[ 16  10  22  -4  63  17 -32  17 -33 -10  25   2 -11  -3 -12  25   9 -12
  25   1  -3 -19 -28  -3  24  10  36  26 -29   4   7 -17  -6  -5] -> Q_809
[ -7 -11 -16   2   0   1   8 -16  -2  14  -5   6  16   0   6 -12  -5   8
   8 -27   4  -2  21  14  24  13  -8  -5  24  18  21  14 -11 -14] -> Q_764
[ 17  25  24  -9  14  16 -35   0   3 -20  10  38 -22 -28 -12   7  31   4
 -20  17  10  -8  -9  -4   6  38   4 -11 -70 -51  37  -9  -4  -9] -> Q_7
[  1  25   8   0   3  17 -25  -1   9  -7 -27  28 -13  -9 -32   9  25 -20
 -48  24  12  -9  13  -4  -7  49 -23  -3 -47 -43 114  -2   3  -8] -> Q_157
[-28  16 -10  20  -2 -30  -1 -27  -3 -20  -2 -20  12   5  -4  12  -1 -10
   5  -2  29  20  -2  -3  12  14 -28   1  16  -1  32  -3 -13 -13] -> Q_738
[ -6  22  26 -28  13 -18  24  15  10 -23  18 -38 -15  22  -3  18  -6   1
 -13   5  -2   2 -43 -19   4 -28  63   4  17 -47 -63 -12  14   2] -> Q_652
[-37  11 -18  30   5 -25   4  -4  16  32 -20 -21  24  35 -26  19  -9 -10
   8  -3  18   2  21 -40 -21  28  -8  11  22 -21  33  12  22 -13] -> Q_738
[-30   4 -52   5 -12 -12   0   3  23   9 -23 -38  -9   2 -22   9 -15 -18
  -6  19  29 -21 -18 -16  18 -34  13 -21  48  39 -26 -15   5   0] -> Q_76
[ -2   4 -14  22  18  16 -20   0   5  23   6   7   0   3 -14   7   3   7
  18   4 -21   1   4 -17  10  22 -24  -7  16  33  16  21  13 -12] -> Q_645
[ -4  21  -1  20  26 -38  -1   3 -11 -11  45   0 -18  -3  17  11 -10  -9
  -7  -4   6  -8 -31 -18  28  33  -4  18   8 -55 -58 -80  41   4] -> Q_76
[-13   8 -25  21   6  -9  23 -17  -1  24   5   4   6  11   5  -3 -16  -6
  12 -21  -2   7  20   5  23  16 -19  23  30  16  42   7  -1  -8] -> Q_764
[ 10  -8 -12   1 -10   0   2  -8  -1  -4   4  13  -3 -40   6  -5   3  38
  -5  -4  -8  -2  -7  23  13 -19  -6 -16  24  15   6  -3 -16  -7] -> Q_645
[  9   7  13 -13   3   9  -3 -18   0 -33   3 -24 -27   1   4  14  -4   1
 -27 -12 -14   7 -29  -5   9  19  14  13  14 -25 -14   2 -13  -1] -> Q_810
[ -1  21   1 -23  -6 -38  22   3  25 -26   5  -7 -19 -11  38 -13 -10  -6
 -28 -12 -20   7 -18  -6  21 -13  43  -2   4 -44 -56 -21   9  -3] -> Q_403
[  9  24 -17   5 -22  -5 -19   8  32 -10 -14 -12 -16   1 -36  -8  -5  -8
 -34 -17  17 -20 -31 -20  23   6   3 -25 -14   6   8 -38   7 -16] -> Q_764
[  9  23 -12  19  46   6   6  41 -16  27  37 -14 -21  15  -9  23   0 -10
  27   3 -23   3 -18 -28   5   9  12  33 -50 -32 -19 -43  27  -2] -> Q_738
[-17  -8 -22   8  10  -4  21 -14 -11  16  10   5   0  -1  37 -12   3   1
   4  12   4  10   5   9   4   5  -7  13  17   5  -4  -1  16   2] -> Q_157
[ -1  -7 -27   4  -3   7   7   2 -17  17  12   0  -5 -20  14 -10   3  24
   8   0 -15  16  -5  16  52 -15 -18 -24   3  31 -18   6   5 -18] -> Q_810
[ 11  30   0  19  48  -5 -25  -5 -14   0  28  28 -19  -1   4  43  35   9
  -6  34 -15  22 -17 -28  46  42  -7  34 -29 -22 -25  -4  29 -21] -> Q_406
[ 12  -8  28 -16  -3   9 -13  16   7 -10  -4 -50  -1  22 -60  19 -12 -12
  -4 -13  -1  -8 -27 -18 -17 -16  29  -8 -13   4 -16   2 -11  -2] -> Q_652
[  5 -12 -24  22   2   1  14  -3  18  26  -7 -15   2  17 -28  -7  -9   2
   8  -5   7 -10  18  -6   1  10  -9  -1   1  40   6   6  -5  -3] -> Q_76
[ 20  -3 -49  31 -46   2 -22 -18  30  -1  -3 -16   4  11 -41 -17 -27   2
 -38  -9  29 -22 -10 -11  -7  39 -39  14 -56 -19   3  -9  10   2] -> Q_825
[-45 -22  -1  -9  38 -36  10 -38  -9  -8  -1 -13 -16  18   8  30   2 -40
   7  -6  24  22  19  -8  18 -13  13   6  66  13 -33  -1  -1  10] -> Q_645
[ 13  17  -2  21  15 -24 -17 -32  15 -23  12  12 -14  -4   1  26   2   5
  -9   0   8  -6  -7   0  21  35 -21  33  31  -1   1 -28  -5   2] -> Q_652
[-29   6   4  11  28  -4  19  -7 -12  -9  11 -35   3  41  -7  46 -10   2
  24  -5  21   9 -19 -10  -7 -19  15  17  45   8 -17   2  -2   2] -> Q_810
[ 26  39 -14  12 -25  19 -28   1  23  23  -1  30  -5  -5 -27 -18  -4  21
  -6   6 -21 -14 -10 -44   3  50  -9 -11  32 -16  28   2   1 -10] -> Q_825
[  4 -23   5   5 -19   1   9 -12   4   7  -1   9   1 -20  11  -5 -13   8
  -9 -33   2  -5  -3  23   3 -16 -10   4  -1  25  22  -4   0  -6] -> Q_764
[ 17  -7   7  25   7  10 -22   3  -3  -7  39  19   2  10 -51  -1  -1 -13
  -1   5  24 -10   6   8 -22  34 -30  15 -95 -21  31 -26   8  -2] -> Q_652
[ -9   9   1  -1  14   2 -19 -11  -3 -15 -20 -23 -11  -9  14  25   2 -11
  -1 -16   3 -12 -18  -7  11   5   9  13   6 -14  14  -5 -12  -2] -> Q_810
[  2   1  15  -4   6  14 -12   8   8   4 -13  22 -23  21 -21   4   1 -29
  11  -5  36 -23   2   4 -14 -32  19  -6 -39  24  37  -3 -12  15] -> Q_406
[-34  36 -22   6   2  -6  -9  16 -10   0  14 -41  25   6  -4   7   7   0
  26  33  -6  18 -31 -34  16  -8  12 -14  34   3 -31  12  14 -24] -> Q_403
[ 16   7  45  -6 -11  -6   4  -4  14 -47   5   8   2   0  33  14  -4  26
 -23 -19  10 -10 -41  13 -16 -10  16   8 -34 -19 -28 -12  10  -1] -> Q_764
[ -8  17 -33   6  -4 -10  11 -10  11  16  13  20   1  -2  19   1   3  16
  16   3   1   1  -1 -10  29  -8  -1   1  53  27  -7 -17  10  -6] -> Q_157
[ 34 -11  10  21  13  -2 -57  12 -26 -14  19  45  -1 -25 -10   5  14  14
   7  -3 -12   3 -26  18  40  10  -8  11 -43  27   2 -17  12 -13] -> Q_617
[  1  31  -7 -23 -21 -22   7 -17  35 -10   4 -14   8 -16  -8 -17   3   5
 -17  -8  24 -11 -21 -16  62 -15  29 -28  -7  -1  -6  -1  -5 -24] -> Q_825
[-27  29   1  21  17 -25 -15 -13 -27  -3  45  13   7   2   8  20  13 -15
  31  -6   3  34 -21 -30  46  29 -22  19  27  -4  17 -38  22 -27] -> Q_738
[ -7  -7  -7 -17  -6  12  20 -13  -4  13 -38 -10  13   9   0  -1  -5  -9
  -6   6   7  -7  30  15   6  -7  -8   4  12  16  48  39 -13   6] -> Q_645
[  7  -7 -31  -2  -7  -4   3   5   1  17   7  19   3 -13   1 -27   2  18
  -3  -2 -16   5  22  21  35   2   1  -8  29   3   2   5   5  -3] -> Q_617
[  1  -5 -10  18  23   1 -14  -3 -10   9   5  21  -7 -15  -1  -2   3   5
  20  -2  -2   4   1  19  27  -5 -21 -15  18  44  23   2 -15  -4] -> Q_825
[  4  41 -28   8 -29 -19  -9 -13  30   5 -32 -53   3  22 -46  18 -22 -25
 -19   1   6  -5   2 -33  29  11 -24  12 -23 -12  22  25   0   5] -> Q_825
[  8   7  19   3  17   6   1 -16  -2  11  24   0  11   4   0  23  -1   7
  24 -28  -4  -5  -5 -16   9  15   4  27  24   7  17  -1  -9 -15] -> Q_406
[-12  10  12  10 -17  -8  -6  -9   8 -35  12  -7   1  22 -11  30  18  12
  -9 -20  45   3 -19   2 -12   6 -20  14  -2 -24  15 -45   9   9] -> Q_7
[ 19  32  27  -9   2 -21  22 -31 -23 -21  40  21   3 -30  30   0   7  -1
 -17  12 -11  18 -33 -18  37  29   8  47 -17 -34   5 -34   8 -23] -> Q_645
[-12  -7  -6 -12   9   7  20   8 -14  34  -1 -22   9   3  10   1  -7  -9
  18  -6  -2  -2  -3  -7  13 -12  14   8  12  11  -2  -2   9  -7] -> Q_7
[  2  33   2 -21   0  10 -12  15  13 -33 -10 -25  12  14  -4  21  -1   7
   8  -5  14 -16 -37 -13   7 -19  36 -14  43  -1  -6 -10 -20  -7] -> Q_617
[-12  37 -44  20  18 -40 -13 -13  16  11   6  -6  -7   9 -41  -7 -10  -8
  -2  26 -26   8  19 -26  47  34  -9  -4  54   0 -12  16  16  -7] -> Q_645
[-12  -8  -7   3  12  -4 -36  13 -12  -6  -3 -30 -12 -27 -17  -9   1  -4
  -1   2 -27   3 -25  -9  -6  -6  22 -17  34   9 -16   1  -3  -6] -> Q_809
[  1  -5  -8  10  -7   1  24 -12   5   3  12  -8 -12   1  26   4  -6  11
 -20   6  16  10 -36 -13  -9  -6 -10  -1  14  15 -45 -25  11 -15] -> Q_406
[  3  -7 -27  -2   3  11  33   7   0  28 -12  -6   8   3   6   7 -17   7
   1  -2 -14  -3  12   3  20   0  -2   4  18  16   7  10  -4 -10] -> Q_76
[ -3   2 -44  12 -33  -9  -9 -17 -21  12  20  -2  11 -14 -14 -11  20  14
  21  14  11  41  13 -14  28   3 -47 -30  -6  20 -30 -13  -9 -11] -> Q_157
[ 20  -1  -8  12 -18 -32 -11  -6  23 -16  46  11  -6 -17 -14  11 -21  21
 -11 -25  10 -17 -20   1  22  -4 -10   0  14  -1 -61 -67  21   0] -> Q_403
[ 10  16  28 -16 -19   6   2  -8  10 -24  -8 -20 -16 -22  10   1 -15   7
 -24 -31 -17  -9 -41  -4   1  -7  30   2  -7 -32  28  10 -17 -10] -> Q_810
[ 16  39  12  -4 -20 -18   2  -1  -6 -17  24  15   3   8 -11  15 -16  16
 -17   2 -17  17 -29 -23  17  27   3  15   5 -67 -12 -10  12 -12] -> Q_652
[ 13  10   6  -6 -10  -9  10  17  20 -15   6 -32 -22  -4  -4 -27  -7   3
  -3 -18 -36  -2 -23   5  -6 -28  43   8  21  10 -15  -7 -12   9] -> Q_403
[-26  27   6   0   9 -19  -7  -8  16 -14 -36 -40   1   2  13   3  19 -11
  -6   8  10   6 -20  -6  39 -15  -3 -23  40  37  19  17  -3  -8] -> Q_825
[ 10  -2   4  13 -10  11 -33   5  25  -2  31  -1 -30  11 -64   6   4   4
 -24  -5   1   2 -36 -46 -20  20  14  -9   1 -15 -30 -27  21  -4] -> Q_825
[ 13  -7  10   5 -29  -6 -16 -21   5 -47  12  -5  -1  -5  -4  13 -33  13
 -22 -28  26 -27 -38  20 -37  -3  -5  22  21 -26  -6 -31 -16  14] -> Q_406
[ -4  -2 -19  19  21  -2  16  -2  -2  27   9   3  -8   6  -1  -1  -1  12
  19 -15   3  -1   6  -4  23  10   7   5  21  10  11   1  -4  -5] -> Q_76
[-22 -24 -20  18 -30 -20 -15   9  21  -2 -14 -14  -9  18 -48   0 -17  -5
 -18 -12   8   2  23   7 -44 -12  -8  -8 -14 -29   5   9  15  21] -> Q_738
[-12  27  -5  -4  22  -3   1  30 -25  24  12  -6  -9   1  11  12 -19  -2
   8  12 -16  -1 -15 -23   2  -1  22   0 -11 -67 -24   5  30   5] -> Q_809
[-25  -3   5   6  -9  -4  -7 -27  -8 -16 -25 -16  16 -15   7  24 -13  -5
 -20 -22  14  -4 -18  -6 -24  20 -19  13  55 -25  63  -4 -13 -10] -> Q_645
[ 10 -16  -7  -2  -5   8   6  28  -5   3   4 -25  30 -13  11  16  -4  39
  -6  -8 -16  -9 -16   4  -7 -11  -3   2 -20  -6 -41 -15  22 -14] -> Q_809
[-12   4  36 -16 -12   0   8 -10  -2 -28  19 -20  10  24   6  38  -4   7
 -15  19  10  10 -44 -28 -33  -9  22  19  25 -19 -48  -1  31   3] -> Q_157
[-28   3   0   4   1 -20  10  -6  -7 -15  31 -16 -11  -7   1   7   3   3
   5  -1  12  23 -28  -3  -7 -33  14 -11  32  -9 -31 -14  -2  -6] -> Q_406
[ -7  15  -8   6  26 -10   5  -5   8  18   2  -8  -3  -3   9  13   8  -7
  12   2  -7  -2   8  -8  26  -2   4  15   7  12   6   8   3 -10] -> Q_406
[-17 -15 -28  10 -12  14  -4   2  15  14 -24  -4  -3   2  -1  10  -1  11
  -3 -20   3  -2  17  13 -17  -8 -31 -20  35  17  40   7  -3   7] -> Q_157
[  3  11 -24  34 -30  -2 -37  -4  19  -6   1  12  -9 -13 -68 -18   0   6
 -26   8 -15  12   4  -8 -16  35 -41 -18  13  -1  56   2  -6  -6] -> Q_825
[  3   2  21 -12   3 -27   2  -7  20 -36   5 -57  -7   1   5  29 -15 -15
 -19 -23   8 -10 -16  14  13 -18   8  25 -78 -35 -25  -1  13  11] -> Q_738
[-23  28   2   0  21  -4 -10  -3  -6 -18  31 -12  -5  -1   3   1   4 -29
  11  -3   8  18 -15 -21  12  17  -6 -17 -24 -18   9 -12   1 -16] -> Q_809
[-22  27   5  19   3  18 -11  -4  29 -14   0  -7 -12  47 -11  43   2   3
  -4  10  19  -2 -20 -21 -31   7   7  29  20 -11  30  32  19  10] -> Q_403
[ -9   6  -2  -1  17   3  10  -5 -17  14  21  15  12  -7  24  -4   7   2
  30   7   7   7   4   8  26  -8   1   1  43  25  13  -4  -1  -7] -> Q_617
[ -3  18 -35   0  14 -12  12   9  13  20 -10 -45  18  29 -15  -3 -25  -6
   9  -1  -7 -33   5 -12  40   7  17  13  23  12 -29  -5  18  -5] -> Q_810
[ -2  19 -26  14   6   5   3  18 -22  10   7  31   0 -12  20 -20  36  15
  12   7 -17  24  24  10  31  20 -22  -5 -60 -29  27 -11   4 -13] -> Q_810
[ -5  15  27  -8  30   8 -16  30 -36  -5  14  17  -8  -3   7   7   4 -19
  31  16 -33   9  -9  -8 -20   0  31  16 -18 -36  12  -1   1   5] -> Q_738
[ -5  12  24 -25  17  23 -13  16 -12  -2   5 -12  -9  -7 -10  -8  19 -11
  14  -7 -20   2 -26 -22  -3  -7  50 -12  31  -4  15   1 -23 -18] -> Q_406
[ -6  14  11  23   2  -3 -30 -20  10 -13   6  -3   3 -10 -14  16 -10  -3
   8   3   0   6 -12  -7 -14  14 -21  -3  32  18  38  28 -10  -6] -> Q_617
[  6  -8 -18   3 -30   2 -10  -5   0 -13  -1 -24   0  12  -6  11   1  31
  18 -18   8   7 -15   9  14 -31   2   9  12  25 -26  11 -12   9] -> Q_738
[-12   4  -9  20  -8   1   6 -15   2  10  -9 -21   3  -1   5  -6  -3  17
  -3 -13  -2   6   0  17   2   2 -21   9  18   2  50  39  -8  -5] -> Q_406
[  4 -26  21 -14  16   2  12 -12  14   6 -19 -24  -3  -4   3  -3  -7 -24
 -16 -40   3 -16   1   3  -2   3  18  12  -2   5  30  -7 -17  -2] -> Q_825
